Each row has a name. Each piece below is followed by the name of the row it came from, unless a question asks for something else. Each question is about the rows just above it.

[ 24  23 -36  39  30 -24  22 -19 -27   5]  nefim
[ 23 -27  22   6  39 -36 -19 -24  30  24]  rumuf
[ 10   7 -15  13 -14 -26   7  11  10  18]  feri
[ -2   8 -16  90 -20 -48  19   2  21 -13]  Firop
[  2  -2  90 -16 -20  22 -48   8  19 -13]  Pano
[ 10  10 -26   7 -14  13 -15   8  18  11]  legef
Put [-13  19   8 -48  22 -20 -16  90  -2   2] back in order: which row is it? -> Pano
[-26 -15 -14   7   8  10  10  11  13  18] is which row reordered? -> legef
Which row holds these entries in another order? [ 11  18   8 -15  13 -14   7 -26  10  10] -> legef
Which row holds these entries in another order? [-19 -27  39 -24 -36  30  23  22  24   6] -> rumuf
[-13  21   2  19 -48 -20  90 -16   8  -2] is which row reordered? -> Firop
[-36 -27 -24 -19   5  22  23  24  30  39] is which row reordered? -> nefim

[-16 -31  18 -12  10 -11 -10   6  12  -9  27   3  16   5   7 -18  11   1
   0 -11 -12 -30  -2  14 -17   0  -5  -2   0 -21 -28  20 -26  -9  -6  16
  16  27   7 -12  43  13  12   0 -23   9  -4 -13   4   1 -10 -11  17  32
  11   8  25   8   2]  nilik
[-44  42  12  65 -41 -13 -38 -11  -6  -4  39  75  11 -45  -1 -13  16 -20
 -18 -46 -34 -67  76  16 -20 -52   9 -61 -69  -3 -14  34 -31 -63   8  10
 -14 -81  73   7  -1  91 -65  75 -51 -45  70   4  38 -20  18 -22  59  -4
  64 -76 -10 -38  47]  kam
[ 12  -9  -6 -18   0  -2   6  16 -30 -11 -26   7 -21   0  12 -11   2 -12
   4  17   8   8 -27   1  11  16 -12  14  10   3  -5  -2  27  25   1 -10
 -12  43 -16   0  18 -31   0 -17   5   7 -13   9  -4  20  -9  27 -10  13
 -11  11  16  32 -23]  bafon
[  8  10 -11  -9 -26 -11 -30  27  -2  -9  16   2 -11 -12  -2  13   8 -18
   3 -23   0  43  -4   1 -21   0  -6 -27  11 -12 -31 -17  -5 -12   0 -10
  20  27   7  16   6 -16  15  25  18   1   5  12  11   9 -13  32   7  12
 -10  16   0   4  17]  nuvo
Which row holds these entries in another order? [-23  32  16  11 -11  13 -10  27  -9  20  -4   9 -13   7   5 -17   0 -31
  18   0 -16  43 -12 -10   1  25  27  -2  -5   3  10  14 -12  16  11   1
 -27   8   8  17   4 -12   2 -11  12   0 -21   7 -26 -11 -30  16   6  -2
   0 -18  -6  -9  12] -> bafon
Put [-11   9   0   1 -13   7  -2   7   4  -9 -26 -11  16  16  25  -2  20 -10
  11  14   2  10  13  27   6 -17 -18  16 -12   8 -16 -12   8  43  11   3
 -11 -31 -12   0  27  12 -21  12 -23 -10  -5  -4   5  17 -27   0  18   1
   0  -6  32 -30  -9] back in order: which row is it? -> bafon

[  7  15   7  11 -15   7 -18   4 -28  13   2   9 -12   5   6  29  14  -6
   6  10   2 -32 -31 -24 -17 -28  -8  15]  tinup
[  4 -12  25 -17 -19 -24  19 -12 -17  20   5 -19 -16  29  19 -21  12  -2
  -8 -22  -1  -7  -6  -2   1 -11  -3   3]  rugaz
[ 17 -34 -28 -28  -8   4  19  21  33  54 -13  -3  25   9   2  28 -30  13
  16   0  19  24 -22  -7   3  37  -6  25]  sutug
[-22 -13  -6  11 -31 -32 -21   9 -21 -31  17   3  15  13  23  28  42  21
  20  -8   8 -31 -16   9  -4 -15  27  60]  zatus
[  8  29  -3  19  -5  27 -21 -11   6   4  42 -33  19  -2  54  27  12  55
   5 -29  15 -18  -4  -9 -41 -10  27  53]  nafeb
[  9  25 -17  15  -6   6  -4  -5  27  -7  -8  21   8  -1   5  -9  -7  11
   1 -15 -19 -11  -1  -2 -22   4   3 -23]  pivaf
[ -8  -7  19 -13  25   2  19   4 -27 -22  -3  17  13  37  54  -6   9 -28
  28  21  33  16 -30   0   3 -34  24  25]  zope
[ -1  11  -7   4   5   6  -8  -5  -4   9 -23   1   3  27  -9   8  -2 -22
  -1  15  -6  -7 -15 -11  25 -19 -16  21]  ziga
[-12  -6   5  12 -11   3 -17 -17 -21  29  19 -16  -1 -22   5  19  -3  20
  -2 -12   1 -19  -7 -19 -23  25  -8  -2]  dod
[-19  -2 -22   8  -9  -2  -8  12 -11 -12 -21  -1   6  29 -43   5  -2 -18
   0  18 -15 -19 -17   0  22 -16   1  20]  vit
Which row holds these entries in another order? [ -2  -8  25 -23 -19  -7 -19   1 -12  -2  20  -3  19   5 -22  -1 -16  19
  29 -21 -17 -17   3 -11  12   5  -6 -12] -> dod
Put [  8  -1   5  -9  -7  11   1 -15 -19 -11  -1  -2 -22   4   3 -23   9  25
 -17  15  -6   6  -4  -5  27  -7  -8  21] back in order: which row is it? -> pivaf
Put [ 15  25  -5  -4  27 -22   4   9 -19  -2 -23  -9   5   1  21  -1   6 -11
 -15  -7   8  -1  -7   3  -6 -16  11  -8] back in order: which row is it? -> ziga
[ 21  33  16 -30   0   3 -34  24  25  -8  -7  19 -13  25   2  19   4 -27
 -22  -3  17  13  37  54  -6   9 -28  28] is which row reordered? -> zope
[-16  21  -1  11  -7   4   5   6  -8  -5  -4   9 -23   1   3  27  -9   8
  -2 -22  -1  15  -6  -7 -15 -11  25 -19] is which row reordered? -> ziga

[ -2 -56  -2  15   0 -15 -21   4] = muri
[ 11  -1  18 -11   2  -5 -25 -20] = gevep
[ -1  11  18 -25  -5 -11   2 -19] = zubo
[  8  16   4  12  -6 -26  10  16] = pur
[-21  -2   0 -16   4 -56  15  -2] = pes
Which row holds these entries in another order? [-20 -25  -5   2 -11  18  -1  11] -> gevep
Which row holds these entries in another order? [-11   2 -19  -1  11  18 -25  -5] -> zubo
Put [-25 -20 -11  -5  -1   2  11  18] back in order: which row is it? -> gevep
[ 18  -1  11 -25 -19  -5 -11   2] is which row reordered? -> zubo
[  4 -21 -15   0  15  -2 -56  -2] is which row reordered? -> muri

[ -4  64  -7   5   4 -83] = nofu
[  4   4  -4 -83  64  -7] = zub
[ -7  -4   4   4 -83  63] = dul
Put [ -7  64 -83  -4   4   4] back in order: which row is it? -> zub
Put [-83  -4  64  -7   5   4] back in order: which row is it? -> nofu
Put [-83  -7  -4   4   5  64] back in order: which row is it? -> nofu
[  4 -83  63  -7  -4   4] is which row reordered? -> dul
[ 64  -7   4   4  -4 -83] is which row reordered? -> zub
[-83  -7  -4   4   4  63] is which row reordered? -> dul

[-70 -40 -57  51  80] -> lobiz
[-71 -57  79  51 -40] -> ror
[ 51 -58 -71  80 -40] -> zis
[ 51 -71 -40  80 -57] -> zev
Put [ 80  51 -57 -40 -70] back in order: which row is it? -> lobiz
Which row holds these entries in another order? [-71 -57 -40  51  79] -> ror
Put [-71 -57 -40  51  80] back in order: which row is it? -> zev
Put [-57  80 -40 -71  51] back in order: which row is it? -> zev
[ 80 -57  51 -71 -40] is which row reordered? -> zev
Which row holds these entries in another order? [-40 -71 -57  51  80] -> zev
Put [ 51 -57 -71 -40  79] back in order: which row is it? -> ror

[ 25 -24  20 -50 -43  -9 -39 -67  21   1   8  41 -53 -27  -4 -38 -37 -36
   4 -19  65  62  -6  71  -1 -19 -32  -7  36 -28  57  58  29] -> Rul
[ 16   6  -5 -40  55 -23  30 -14   6  32 -12  -2  24  60  26  14  -1  32
 -41  -8  12 -29   0 -11 -12  25  75  -1  -2 -41  -5 -38 -19] -> nitu
[ 16 -12   2 -12  19 -28  44  -5  20  28 -21 -22 -22  21 -15  20 -14   2
  -1  27  79   3  -6 -39  -3 -17   9  14  52 -26  -4  -3 -20] -> Vub
[ 16 -17   4 -24  -1 -17  -3 -33  30  18 -11  14 -45 -11  -8  -5 -40 -10
  -5 -13  59  57  -6  37  10 -33 -12   7  49 -19  32  36  -9] -> vir
[ 57 -36 -43  20 -39 -28 -37 -32 -67  -7 -50  -6 -24 -19 -27  -9   8  62
  21  58  71  36  25  29  41 -19 -52   4  -1  65  -4 -38   1] -> bomok
[-20 -32 -25 -48  -3 -24  -3 -60  24   0  13   8 -28  -6  43  32  -9 -46
 -45 -45  10  49  15  63  27 -17  10 -12  11 -35  24  63 -30] -> nav
[ 20  -2  32 -77 -27   1  33 -14  13  25 -20   9 -25   7 -12 -20 -38 -14
  29  14  85  -3 -11   1  -5  19  -4  22  12  -8  39   6   8] -> suto
[ 27 -12  -4  -3  20 -12 -14  -3   2 -21  -6  14  -1  79  19  16  20  28
  20   2  52 -22  -5   3 -26 -28 -15 -17 -22 -20 -39  44   9] -> rano
[ 27  -8  30 -58  -6 -10  30 -23  23  35 -19  13 -40  17 -13 -12 -51  11
   4   8  88  20 -26   5  11  -2  -7  19  40 -14  35  14   0] -> tam
[-33  36 -33  57  -3 -19  -1  -6  37 -13  32 -24   7  10 -17  -8  49  59
 -12  -9  -5  13 -45  18 -11   4 -10  -5 -40  16  30 -11 -17] -> lega
Which row holds these entries in another order? [ 32  16 -12 -19 -40 -45  30  18  36  14  -9  49  -5 -17  -3 -13  -8 -11
  -6 -17  10  57  -1 -24  59   7  -5 -33 -11 -10  37   4 -33] -> vir
[ 32  -5 -12   6   6  -1 -29  -8  30  -2  24  -2  55  75 -19  -5  -1 -41
  14  12   0  25 -41 -23  26 -38 -14 -12 -40  60  32 -11  16] is which row reordered? -> nitu
Put [-39 -28 -26 -22 -22 -21 -20 -17 -15 -14 -12 -12  -6  -5  -4  -3  -3  -1
   2   2   3   9  14  16  19  20  20  21  27  28  44  52  79] back in order: which row is it? -> Vub
[ -9  36  32 -19  49   7 -12 -33  10  37  -6  57  59 -13  -5 -10 -40  -5
  -8 -11 -45  14 -11  18  30 -33  -3 -17  -1 -24   4 -17  16] is which row reordered? -> vir
Which row holds these entries in another order? [-12   7  49 -19  32  36  -9  16 -17   4 -24  -1 -17  -3 -33  30  18 -11
  14 -45 -11  -8  -5 -40 -10  -5 -13  59  57  -6  37  10 -33] -> vir
Put [-19 -32  -7  36 -28  57  58  29  25 -24  20 -50 -43  -9 -39 -67  21   1
   8  41 -53 -27  -4 -38 -37 -36   4 -19  65  62  -6  71  -1] back in order: which row is it? -> Rul

[ 18  10 -22   8]  Mosuf
[-16  24  25   2]  bobor
[ -3 -20 -35 -14]  zel
[-19 -35  -3 -14]  bisud
[-65 -29  -7 -54]  tel
[-35  -3 -14 -18]  komir
[22 31  3 20]  duf
[ 24 -94 -33 -34]  Rer
[13 -2  3 28]  ruke
[26 20 10 21]  Lada
Which row holds these entries in another order? [-18 -35  -3 -14] -> komir
Which row holds these entries in another order? [-35  -3 -19 -14] -> bisud
[-22  10  18   8] is which row reordered? -> Mosuf

[-45  22 -23 -95  33  10 -58 -41 -58  35  44  32  24] -> rom
[ 10  35  22  32  32 -23 -95  24  44 -45 -58 -58 -41] -> gom
[ 32  10  24 -23 -95  44 -58 -59  32 -45  35  22 -41] -> mif
Put [-41  22  35 -45  32 -59 -58  44 -95 -23  24  10  32] back in order: which row is it? -> mif
Which row holds these entries in another order? [-23  24 -95 -59  32  32 -45 -41  35  44 -58  22  10] -> mif
[-95 -58 -58 -45 -41 -23  10  22  24  32  33  35  44] is which row reordered? -> rom
Put [-41 -58 -58 -45  44  24 -95 -23  32  32  22  35  10] back in order: which row is it? -> gom
Which row holds these entries in another order? [ 10  24 -58 -41 -45  22  44  33  35 -95 -23  32 -58] -> rom
[ 24  32  44  35 -58 -41 -58  10  33 -95 -23  22 -45] is which row reordered? -> rom

[ 74 -27 -27  71] -> Genuz
[ 24 -21 -58  16] -> Nufo
[ 74 -28 -27  71] -> vipe
[49 52 70 92] -> goraz
Which row holds these entries in another order? [92 49 52 70] -> goraz
Which row holds these entries in another order? [ 71 -27 -28  74] -> vipe
Put [ 71 -27 -27  74] back in order: which row is it? -> Genuz
Which row holds these entries in another order? [-27 -27  74  71] -> Genuz

[ 11 -12 -36 -49 -55 -63 -62 -58 -53 -31 -16  -1   6   1  -7 -25 -38 -46
 -43 -34 -22  -4   8  22  29  42  50  56  55  44  26  10   7  18  43  70
  81  76  39  -5 -48 -67 -64 -49 -34 -23 -30 -35 -28  -8  29  59  71  65
  40  13   0  -3  12  26  36  28]  nelil
[ 36 -12 -38  -7 -49  70 -28 -16  10  71 -55  29 -49 -36  -8 -23 -53  39
  50 -25  65 -43  18 -35   6  55 -22   0 -64  42 -31 -48  56  -4  44 -58
  11 -30  43 -63  -1 -62 -34  -5  13  59  22  -3  26  40   8  25 -34  12
   1   7  76 -46  28  29 -67  81]  Met
[ 51  55  55  46  26  10   6  19  43  68  84  76  39  -3 -47 -66 -67 -49
 -33 -28 -29 -34 -26  -9  28  55  71  64  38  12  -7  -5  11  25  34  26
  10 -13 -31 -47 -56 -64 -64 -60 -49 -33 -15   1   9   2 -11 -25 -42 -46
 -44 -35 -22  -5   7  23  31  42]  mor
Put [ 28  11 -12 -36 -49 -55 -63 -62 -58 -53 -31 -16  -1   6   1  -7 -25 -38
 -46 -43 -34 -22  -4   8  22  29  42  50  56  55  44  26  10   7  18  43
  70  81  76  39  -5 -48 -67 -64 -49 -34 -23 -30 -35 -28  -8  29  59  71
  65  40  13   0  -3  12  26  36] back in order: which row is it? -> nelil
Put [-67 -64 -63 -62 -58 -55 -53 -49 -49 -48 -46 -43 -38 -36 -35 -34 -34 -31
 -30 -28 -25 -23 -22 -16 -12  -8  -7  -5  -4  -3  -1   0   1   6   7   8
  10  11  12  13  18  22  26  26  28  29  29  36  39  40  42  43  44  50
  55  56  59  65  70  71  76  81] back in order: which row is it? -> nelil

[ -1 -25  20 -40 -35 -56  24 -70  11] : remat
[ 24  86 -37 -64 -24 -13 -64 -34 -50] : Fimu
[ 24 -13  41 -33 -24 -64 -37 -50 -64] : fim
[ 24  11  20 -25 -70 -35 -40 -56  -2] : pasi
[ 64  31 -53 -86 -25 -37  44  -6 -30] : vofiz
Which row holds these entries in another order? [ -2 -70 -25 -40 -56  24  20  11 -35] -> pasi
[ 11 -70  24 -56 -35 -40  20 -25  -1] is which row reordered? -> remat
[-64 -64 -50 -37 -34 -24 -13  24  86] is which row reordered? -> Fimu
[-70 -56 -25  24 -35  20  11  -2 -40] is which row reordered? -> pasi
Put [-70 -56 -40 -35 -25  -1  11  20  24] back in order: which row is it? -> remat

[ 17   0   9   6  11   5  22   5 -10   2  11  -3 -41 -23  -1  -1   3  -6
  32  55  -7 -32] = fava
[ -5  38 -20  -3 -10  24 -37 -22  16  24  25  51   8 -18  -2  -8  20 -18
  18  29 -33  -2] = fugi
[-41  35 -29 -60  15  45 -55 -11 -12  26  21  23  -1 -17   6 -14  -1  35
 -28   1 -15 -21] = Nezun
[ -1   7 -30 -53 -11  37 -28 -25  -1  16  11  32  -2   2   4 -10 -29   9
  12  22 -15  12] = fereg
[ -6 -23   0  -1   5  32 -32  -2   6   3  55  11  17   5  -7 -41  -1   9
   2  11 -10  22] = tov
[ 34 -43 -16 -13 -21  15 -46 -12 -18   7  23  15  13  20  43 -57  49 -10
 -20   3 -32  -5] = Misi
[ 51  38  -2 -10  29 -20 -18 -22  24 -33   8 -18  20  -2  24 -37  18  -3
  -4  25  -8  16] = Gok
[ -3  20 -22  -8 -10  24  -4 -18  38   8 -18  16  29  -2  -2  24  18  51
 -20 -33  25 -36] = fafed
[  1 -13   6  -1 -13  22 -31 -16  11  -8  31  24   5   6 -15  -1  14 -12
 -19   5 -17  -1] = vuvo
[ 24   9 -34  -4 -17  20 -60 -57  11  40  18   9   7 -14  14 -30  46  21
   8 -11 -21  11] = resaf
[ 12  12 -16  22 -11  45 -20 -20  16  30  20   3  19  -8  -4 -15  -7 -16
   6  26  -2 -20] = sof
[ -2 -33  29  18 -18  20  -8  -2 -18   8  51  25  24  16 -22 -37  24 -10
  -3 -20  38  -5] is which row reordered? -> fugi
Put [-41 -32 -23 -10  -7  -6  -2  -1  -1   0   2   3   5   5   6   9  11  11
  17  22  32  55] back in order: which row is it? -> tov
Which row holds these entries in another order? [-13   5  -1  31 -31   6 -19 -15  24   5 -13 -12   6  11 -16  22 -17  14
  -8  -1   1  -1] -> vuvo
Put [-37  18  -3  -4  25  -8  16  51  38  -2 -10  29 -20 -18 -22  24 -33   8
 -18  20  -2  24] back in order: which row is it? -> Gok
Which row holds these entries in another order? [-21 -15   1 -28  35  -1 -14   6 -17  -1  23  21  26 -12 -11 -55  45  15
 -60 -29  35 -41] -> Nezun

[ -4  -3  21  29 -55 -14 -43 -12   3  -5]  tipul
[ 24 -45  35 -24   4  23 -21  -5 -14 -34]  pozu
[ -5 -43 -12 -55  -4  21  -3   3  28 -14]  nefe
[-14 -43  -4  -3   3  -5 -55  21 -11  29]  kuges
[  3  21  -4  -4  -3 -14 -12  29 -55 -43]  nufa
[ 23   4  35 -24 -14 -44  24 -34 -21  -5]  gonu
Which row holds these entries in another order? [ -4 -14   3 -43  29 -12  -4  -3 -55  21] -> nufa
Put [-55 -43 -14 -11  -5  -4  -3   3  21  29] back in order: which row is it? -> kuges
Which row holds these entries in another order? [ 21 -55 -43  28   3  -5 -12  -4  -3 -14] -> nefe
Which row holds these entries in another order? [ -5  29 -14   3  -4 -12  21 -43  -3 -55] -> tipul
[ -5  -4  -3  21  29 -55 -14 -43 -12   3] is which row reordered? -> tipul
Which row holds these entries in another order? [ -5 -24  35   4  23 -34 -14 -45 -21  24] -> pozu
[-34   4 -21  35  23  -5 -45  24 -14 -24] is which row reordered? -> pozu

[-33  52  59  84  -1] -> sif
[ 41  69  -5 -30  12] -> veti
[-44  -8 -13 -12 -23] -> tefa
[-44 -11 -23 -13  -8] -> reb
[ 84   0  60 -33  52] -> Figes
Which row holds these entries in another order? [ -1 -33  52  59  84] -> sif
[ 12 -30  -5  69  41] is which row reordered? -> veti
[ -8 -11 -44 -13 -23] is which row reordered? -> reb
Which row holds these entries in another order? [-44 -23 -13 -11  -8] -> reb
[-23  -8 -44 -13 -12] is which row reordered? -> tefa

[-27  -8 -33  22]  Vus
[31 35 42 67]  ges
[76 62 32 73]  rakev
[-14 -19 -26 -17]  zofe
[-14 -19  -1  -4]  savu
[50 20 27 37]  gutug
[76 62 73 31]  pobe
[15  1 13 -9]  detan
[11 18 10 28]  negi
[34 19 31 67]  zotaf
[50 19 27 37]  zolen
[-19 -14 -26 -18]  linan
Which row holds these entries in another order? [-18 -26 -14 -19] -> linan
Put [20 27 37 50] back in order: which row is it? -> gutug
Put [31 62 73 76] back in order: which row is it? -> pobe
[-14 -19 -17 -26] is which row reordered? -> zofe

[-36  -8  17  -4 -28  -1 -17 -62  -6 -31   5 -31  -4  19   1 -16  59  -2
  35  52 -32  10  -8  19  12   7  -3 -29  14   0 -16  11 -48   4  14 -10
 -36  68]  mogak
[ -7 -44  -4   9   8 -61 -53  13  11 -30  47  19  -6  -2  -8  -1  11  29
  26  -8 -38 -31  -1 -10  35 -31   3  39 -38  -8 -86  25  27  15  -1 -31
  44 -20]  vipav
[-24 -31  26 -33  -6  -1 -17 -48  27 -13  -7  -3 -16   5  12 -20  74 -13
   0  41 -41  31   5  27  51  10  24 -15   9  -5 -23 -15 -60   7   7  12
 -36  54]  Mip
[ 11  39 -38  44  -1  -1  25  26 -30  -2   9 -31   8  -6 -20  15 -61  19
  12 -38  27 -53  -8 -31 -86  -7 -44  -1  -8   3  35  11  47  -8  -4 -10
  29 -31]  nat
Put [-10  29 -31  11  39 -38  44  -1  -1  25  26 -30  -2   9 -31   8  -6 -20
  15 -61  19  12 -38  27 -53  -8 -31 -86  -7 -44  -1  -8   3  35  11  47
  -8  -4] back in order: which row is it? -> nat
Put [-86 -61 -53 -44 -38 -38 -31 -31 -31 -30 -20 -10  -8  -8  -8  -7  -6  -4
  -2  -1  -1  -1   3   8   9  11  11  12  15  19  25  26  27  29  35  39
  44  47] back in order: which row is it? -> nat

[-12   4  12  -1 -10  14   9] = Sas
[ 40   3 -79  15   9 -61 -11] = Vak
[ 50   3 -16  -7 -43 -22  19] = kun
[-17  14  15  -6   5 -12  -5] = pil
[ 2  0 -1  0  0 -1  0] = bupi
[ 33   3 -78  14  10 -58 -10] = girob
[ -1  -9 -12  14   9  12   4] = pab
[-12  -7  14  -5  15 -17   5] = pugo
Put [ 19  50   3 -16  -7 -43 -22] back in order: which row is it? -> kun
[ -9   9  -1  12   4  14 -12] is which row reordered? -> pab
Put [-17   5 -12  -7  14  -5  15] back in order: which row is it? -> pugo
[-12  14 -17  -6  15  -5   5] is which row reordered? -> pil
Which row holds these entries in another order? [-10 -58  10  14 -78   3  33] -> girob
Which row holds these entries in another order? [  9  14 -10  -1  12   4 -12] -> Sas
Put [-12 -10  -1   4   9  12  14] back in order: which row is it? -> Sas

